Below is a small trained network, with its code and all its weights. Each question gives an input and a class and asks what happens when units are switched off, that is, made to give their printed mean instead of their output.

import numpy as np


def w(rows, s, z=0):
    codes = np.array(rows[::2]) - 128.0
    scale = np.full(codes.shape[1], s)
    scale[-1] = z or s
    return codes * scale


def f(y):
    return np.maximum(y, 0)


def log_softmax(a):
    a = a - a.max(-1, keepdims=True)
    return a - np.log(np.exp(a).sum(-1, keepdims=True))


def net(x, mask):
    res = np.array(x, float).reshape(1, 8) / 4 @ E
    y = f(res @ A[0][:, :-1].T + A[0][:, -1])
    res = res + np.where(mask, y, B[0][:, -1]) @ B[0][:, :-1]
    return log_softmax(res[-1] @ U[:, :-1].T + U[:, -1])


A, B = {}, {}
E = w([
[132,133,138,134,123],'x0',
[213,164,11,198,97],'x1',
[130,131,132,130,126],'x2',
[122,120,117,128,135],'x3',
[125,125,126,130,132],'x4',
[96,201,156,139,248],'x5',
[143,148,152,124,109],'x6',
[227,86,162,97,203],'x7',
],0.018)
A[0] = w([
[218,87,57,205,57,138],'neuron 1',
[131,15,146,133,51,190],'neuron 2',
[10,167,123,144,64,204],'neuron 3',
[40,174,87,132,82,255],'neuron 4',
[68,211,127,182,148,179],'neuron 5',
[185,230,40,200,178,30],'neuron 6',
[230,117,131,163,192,160],'neuron 7',
],0.011,0.0073)
B[0] = w([
[232,168,5,127,149,253],'neuron 1',
[96,54,138,79,48,222],'neuron 2',
[43,178,8,147,135,238],'neuron 3',
[91,164,142,201,88,232],'neuron 4',
[38,170,156,132,128,207],'neuron 5',
[87,64,211,94,12,222],'neuron 6',
[149,100,148,56,138,200],'neuron 7',
],0.013,0.022)
U = w([
[98,121,128,140,52,168],'0',
[150,55,169,94,101,198],'1',
[92,178,136,148,188,48],'2',
[135,130,189,126,253,204],'3',
[158,162,91,194,98,119],'4',
[181,122,100,96,157,3],'5',
],0.02,0.0047)

Each question gives the input, the list of numbers given to net, and the class t.
The units are the neurons (one row each of A and B). Each row of codes is followed by its name. A weight is (code - 128) times the scale printed after its matrix; where a second scale follows, it is the last column's (A, B and U).
mask holds one flag per neuron, in row order. A switched-off neuron (its flag False) gives its mean, the last column of its row in B, instead of its output. The means were averaged over made-up inputs and are rounded, as every weight is.
A unit's drop is (log p(t) with every unit on - log p(t) with that unit switched off) / (log p(t) with every unit on - log p(t) with every unit switched off).
The circuit of an input: a set's keep is (log p(t) with only the set's units on - log p(t) with every unit switched off) / (log p(t) with every unit on - log p(t) with every unit switched off). Starting from all 7 units, units are removed one at a time, each time the one whose removal leaves the highest keep (on an exact tie, the one counted first), for as long as the keep stays at least 0.8.
units of the circuit, in order: the units of the circuit, biggest drop first
unit that matters most: the unit with the biggest drop
top k neurons: the k neurons with the biggest drops, biggest first
drop of u: that unit's drop, to one decimal
input [3,1,-3,-7,6,-2,-5,1], class 5: unit that matters most : neuron 6
input [4,-5,2,-8,-3,-3,5,1], class 1: units of the circuit, in order : [neuron 4; neuron 3]
input [7,2,2,-3,-8,-3,3,5], class 5: top 2 neurons : [neuron 6; neuron 1]
input [1,6,7,8,4,-2,4,1], class 5: units of the circuit, in order : [neuron 1; neuron 4; neuron 3]
input [3,-4,5,-3,5,3,7,5], class 3: top 2 neurons : [neuron 6; neuron 2]
input [3,5,-5,0,4,0,-1,3], class 5: top 2 neurons : [neuron 1; neuron 2]
input [5,2,-7,6,-2,1,7,8], class 1: top 3 neurons : [neuron 3; neuron 1; neuron 7]
input [8,-2,-1,8,2,0,-6,6], class 1: top 2 neurons : [neuron 1; neuron 3]
input [0,3,2,3,-6,1,4,8], class 1: top 3 neurons : [neuron 3; neuron 6; neuron 7]
input [8,7,4,7,-1,2,-3,-5], class 0: top 2 neurons : [neuron 6; neuron 5]
input [5,1,-2,-1,7,1,-8,3], class 1: top 2 neurons : [neuron 1; neuron 3]
input [2,8,7,-3,-2,7,-7,0], class 0: top 2 neurons : [neuron 6; neuron 5]
input [2,0,5,-4,-1,-7,5,5], class 1: top 2 neurons : [neuron 2; neuron 3]
input [-4,7,1,3,8,-6,4,-6], class 4: unit that matters most : neuron 1
input [2,6,8,4,-3,-3,2,2], class 5: top 2 neurons : [neuron 1; neuron 4]
input [5,6,7,1,5,7,-5,-3], class 0: drop of neuron 6 : 1.4
input [-4,6,-2,1,7,-7,-1,-4], class 4: drop of neuron 6 : 0.0
input [-3,-1,-7,-5,0,2,2,-8], class 2: drop of neuron 2 : 0.2
input [-8,-5,5,-8,-1,3,-7,-6], class 2: drop of neuron 6 : 0.1
input [-1,7,4,7,-6,-4,-1,-4], class 4: units of the circuit, in order : [neuron 1]
